[ 18  33  10 -37   4] = Rud
[25 16 11  6  5] = zeg
[-35 -35 -35  11 -35] = bigu
[-12 -10   4  10  10] = nafe
[21 -9  6 26  5] = ter
[-44  16  -3 -59 -13] = zuv
[ 30  -2   0 -22   4] = gazu
common zeg bigu:  : [11]
dup bigu:  : [-35]
common nafe gazu:  : [4]

[ 17 -28   7 -29  46 -34 -39  15  15 -46  35  15  -2 -62 -13  24  -2 -14
  66  23  -3 -14] -> bigu
[  1  -5 -53 -33  65 -73  28  27 -20   0 -11   3  19  -1  15 -25 -19  42
   6   7  33  42] -> gazu
[ 51 -68  -3  -8 -36  50  27 -28  24  31 -56  24  17 -12   0 -21   5  12
  14  21  -8  41] -> zuv
[-25  75  14 -32 -26   0 -43 -22   2  28   8 -40 -15  -3  30  -1 -20 -53
  37  17  38  37] -> Nak
[-13 -40   2 -18 -16  37 -50 -29   0  46 -50  43  -1  26 -31  13  56  27
 -21   3  19   3] -> zeg
[-13 -40   2 -18 -50  37 -50 -51   0 -28 -50  43  -1  26 -31  13  56  27
 -21   3  19   4] -> podo
[  16  -18  -12  -42  -14   25  -17  -11   34  -10   58   -4   -1  -10
   21   30    8  -29   15  -27   11 -100] -> gev
gone zeg: [ 46 -29  56 -13   3 -21 -40   2 -50  13  -1 -18  26   0  43 -31 -16 -50
  27  19   3] : [37]
dup podo:  : [-50]
find: [-13 -40   2 -18 -16  37 -50 -29   0  46 -50  43  -1  26 -31  13  56  27
 -21   3  19   3] : zeg
dup gazu:  : [42]

[ 10  14   7  25  47  60  64  21  -6 -51 -68 -68 -35 -14] : podo
[ 25  14  28  39  64  60  33 -15  -1 -85 -68  -1  -1  -1] : ter
[-33   1   7  11  22  49  49  57  48  16  49 -58 -80 -70] : bigu
[-62 -25  -4  18  13  23  33  57  66  49  12 -38 -69 -84] : nafe
[ 39  65  60  11 -38 -76 -73 -69 -42  -1   9  12  11  27] : zeg
[-76 -51 -25  11  13  23  18  39  48  66  47  -8 -46 -84] : gev
[ 10  26  39  60  64  47   3 -33 -77 -85 -55 -18   0  13] : gazu
[ 39  52  60  46   9 -39 -73 -69 -42 -18   9  12  11  27] : falol
[-47 -25   7  11  22  23  33  57  66  32   9 -38 -69 -70] : Nak
[ 25  39  60  53  30 -14 -58 -69 -60 -34  -4  12  11  13] : zuv
[ 39  65  60  11 -38 -76 -73 -69 -42  -1  47  32 -12 -16] : zef
[-34  39  39  53  39  39  39 -69 -77 -34 -17  11  11  13] : Rud
dup bigu:  : [49]
common nafe ter:  : [33]
find: [-47 -25   7  11  22  23  33  57  66  32   9 -38 -69 -70] : Nak
find: [ 10  14   7  25  47  60  64  21  -6 -51 -68 -68 -35 -14] : podo
find: [ 39  65  60  11 -38 -76 -73 -69 -42  -1   9  12  11  27] : zeg
dup ter:  : [-1]
find: [ 25  39  60  53  30 -14 -58 -69 -60 -34  -4  12  11  13] : zuv

[-74 -53 -98  61 -77 -97   6 -91 -27 -98  45  56  14  54 -89  83 -36 -88
  89  74  78 -96  35 -14  31 -17  54 -10  39   5   2]  falol
[  6  12 -40   2   7 -44 -21 -47  12 -11 -62 -74 -22  78 -44 -18 -67 -49
 -55 -31 -42 -41 -52 -14  31 -17  54 -10  39   5 -54]  zuv
[-74 -53 -98  61 -77 -97   6 -91 -27 -98  45  56  14  54 -89  83 -36 -88
  89  74  78 -96  35 -34 -58   1 -60  16  12 -52   9]  nafe
[  2  18  -6 -38  17   7  71   0 -26  47   2 -13  70 -49 -10 -28   9  -3
 -14 -37 -48  -6 -31  74   0 -34 -17   1 -48  17 -55]  zeg
gone falol: [-10 -96   5  54 -98 -88 -17 -74  78 -36   6 -89 -53  83  61 -77  14  54
  35   2 -27 -91  74 -14  56  89  39  31  45 -98] : [-97]
find: [  6  12 -40   2   7 -44 -21 -47  12 -11 -62 -74 -22  78 -44 -18 -67 -49
 -55 -31 -42 -41 -52 -14  31 -17  54 -10  39   5 -54] : zuv
find: [-74 -53 -98  61 -77 -97   6 -91 -27 -98  45  56  14  54 -89  83 -36 -88
  89  74  78 -96  35 -34 -58   1 -60  16  12 -52   9] : nafe
gone zeg: [  1  -3   2 -49  47 -10 -37 -26   9 -48   0   7  71  17  -6  17  -6  18
 -38 -55  70 -34   2  74 -48 -13 -31 -28   0 -17] : [-14]
find: [-74 -53 -98  61 -77 -97   6 -91 -27 -98  45  56  14  54 -89  83 -36 -88
  89  74  78 -96  35 -14  31 -17  54 -10  39   5   2] : falol
dup nafe:  : [-98]

